Here is a tiny trained network, its code and every weight. The questions are about switching its units off for an input and a class, where a switched-off unit gives its printed mean instead of its output.

import numpy as np


def w(rows, s, z=0):
    codes = np.array(rows[::2]) - 128.0
    scale = np.full(codes.shape[1], s)
    scale[-1] = z or s
    return codes * scale


def f(y):
    return y / 2 * (1 + np.tanh(0.7978845608 * (y + 0.044715 * y**3)))


def log_softmax(a):
    a = a - a.max(-1, keepdims=True)
    return a - np.log(np.exp(a).sum(-1, keepdims=True))


def net(x, mask):
    res = np.array(x, float).reshape(1, 6) / 4 @ E
    y = f(res @ A[0][:, :-1].T + A[0][:, -1])
    res = res + np.where(mask, y, B[0][:, -1]) @ B[0][:, :-1]
    return log_softmax(res[-1] @ U[:, :-1].T + U[:, -1])


A, B = {}, {}
E = w([
[123,92,123,145,123,105,120,125,126,147,155,123],'x0',
[116,109,134,144,138,112,107,129,140,126,134,134],'x1',
[85,175,83,111,96,159,27,86,107,159,209,239],'x2',
[71,167,127,78,141,9,140,193,80,62,204,112],'x3',
[207,177,97,213,59,121,81,133,119,64,144,62],'x4',
[100,141,140,136,132,128,110,139,141,121,100,136],'x5',
],0.012)
A[0] = w([
[128,215,31,226,3,159,43,139,90,73,180,185,41],'neuron 1',
[86,111,90,165,182,175,132,98,114,158,96,162,140],'neuron 2',
[120,188,138,138,107,39,130,188,104,34,141,62,139],'neuron 3',
[214,77,132,216,74,186,122,118,208,170,58,99,215],'neuron 4',
[65,116,117,19,162,166,139,49,134,217,163,196,141],'neuron 5',
[100,27,179,60,249,124,251,171,137,185,53,115,212],'neuron 6',
[147,116,106,146,142,190,136,45,177,189,87,173,254],'neuron 7',
[118,94,207,83,204,94,244,181,168,133,80,108,177],'neuron 8',
[198,122,159,223,136,130,177,156,152,111,88,22,177],'neuron 9',
[60,139,130,63,149,36,129,181,36,91,176,179,147],'neuron 10',
[73,159,131,2,167,102,132,144,68,180,181,229,149],'neuron 11',
],0.0073,0.0059)
B[0] = w([
[192,102,115,145,70,142,50,155,48,117,154,133,210],'neuron 1',
[166,112,183,177,109,112,135,139,149,196,93,127,161],'neuron 2',
[185,104,75,129,218,27,228,164,83,134,164,67,207],'neuron 3',
[71,123,160,104,50,155,128,6,156,54,50,121,215],'neuron 4',
[78,143,181,109,142,168,77,140,217,192,72,93,210],'neuron 5',
[223,147,142,137,50,165,51,116,42,82,196,254,251],'neuron 6',
[154,123,201,174,148,209,66,120,128,196,33,142,207],'neuron 7',
[126,100,69,142,94,119,111,189,47,100,135,165,221],'neuron 8',
[32,80,100,91,130,81,205,48,145,47,52,75,205],'neuron 9',
[89,173,80,58,104,121,161,150,166,29,121,99,218],'neuron 10',
[52,160,104,54,110,187,115,123,202,63,161,86,215],'neuron 11',
],0.0085,0.019)
U = w([
[159,112,149,172,82,164,52,89,58,144,110,181,254],'0',
[31,132,115,82,101,143,131,95,226,57,99,70,149],'1',
[126,155,70,106,112,113,85,215,69,92,211,156,194],'2',
[120,103,91,147,243,57,200,149,107,149,102,56,27],'3',
[87,152,166,130,164,174,71,151,229,254,103,140,7],'4',
],0.0085,0.0024)

Each question gives the input, the list of numbers given to net, and the class t.
The units are the neurons (one row each of A and B). Each row of codes is followed by its name. A weight is (code - 128) times the scale printed after its matrix; where a second scale follows, it is the last column's (A, B and U).
mask holds one flag per neuron, in row order. A switched-off neuron (its flag False) gives its mean, the last column of its row in B, instead of its output. The means were averaged over made-up inputs and are rounded, as every weight is.
A unit's drop is (log p(t) with every unit on - log p(t) with that unit switched off) / (log p(t) with every unit on - log p(t) with every unit switched off).
The circuit of an input: a set's keep is (log p(t) with only the set's units on - log p(t) with every unit switched off) / (log p(t) with every unit on - log p(t) with every unit switched off). Starting from all 11 units, units are removed one at a time, each time the one whose removal leaves the highest keep (on an exact tie, the one counted first), for as long as the keep stays at least 0.8.
units of the circuit, in order: the units of the circuit, biggest drop first
most important unit: the unit with the biggest drop
k most important neurons: the k neurons with the biggest drops, biggest first
drop of u: that unit's drop, to one decimal
input [3,4,1,0,-8,3], class 4: most important unit -> neuron 5
input [1,-2,0,-4,5,8], class 1: 4 most important neurons -> neuron 6; neuron 4; neuron 9; neuron 8
input [5,8,1,-7,-6,0], class 4: 2 most important neurons -> neuron 5; neuron 1
input [2,-1,7,-6,-1,4], class 4: 2 most important neurons -> neuron 6; neuron 5
input [1,2,-8,7,1,4], class 3: 4 most important neurons -> neuron 3; neuron 9; neuron 1; neuron 11
input [3,-4,3,1,0,-4], class 1: 3 most important neurons -> neuron 6; neuron 8; neuron 3
input [-7,-3,5,2,0,-3], class 1: 2 most important neurons -> neuron 6; neuron 8
input [4,-6,-1,-1,7,-1], class 1: 3 most important neurons -> neuron 6; neuron 9; neuron 4
input [0,2,-4,1,8,7], class 3: 3 most important neurons -> neuron 3; neuron 11; neuron 10
input [8,-4,0,6,7,4], class 3: 2 most important neurons -> neuron 3; neuron 6
input [4,8,-6,0,-8,3], class 0: 2 most important neurons -> neuron 6; neuron 3
input [-3,6,-5,-2,0,0], class 0: 3 most important neurons -> neuron 6; neuron 11; neuron 10
input [3,-6,8,0,-8,2], class 4: 2 most important neurons -> neuron 5; neuron 9
input [0,-6,-1,-6,6,8], class 1: units of the circuit, in order -> neuron 6
input [-4,0,-3,-6,1,-7], class 1: 2 most important neurons -> neuron 9; neuron 4
input [0,8,0,2,-3,-2], class 2: 2 most important neurons -> neuron 4; neuron 9
input [-2,-2,0,0,-8,3], class 0: 2 most important neurons -> neuron 6; neuron 8
input [1,-4,-1,0,6,-3], class 1: drop of neuron 8 -> 0.3
input [4,-3,-2,-5,-6,6], class 0: drop of neuron 6 -> 0.6
input [-5,-6,-5,1,-6,-5], class 2: units of the circuit, in order -> neuron 8
input [-5,-8,-4,1,-3,-3], class 2: drop of neuron 7 -> 0.2
input [-2,-8,-4,2,6,-1], class 3: drop of neuron 3 -> 0.3
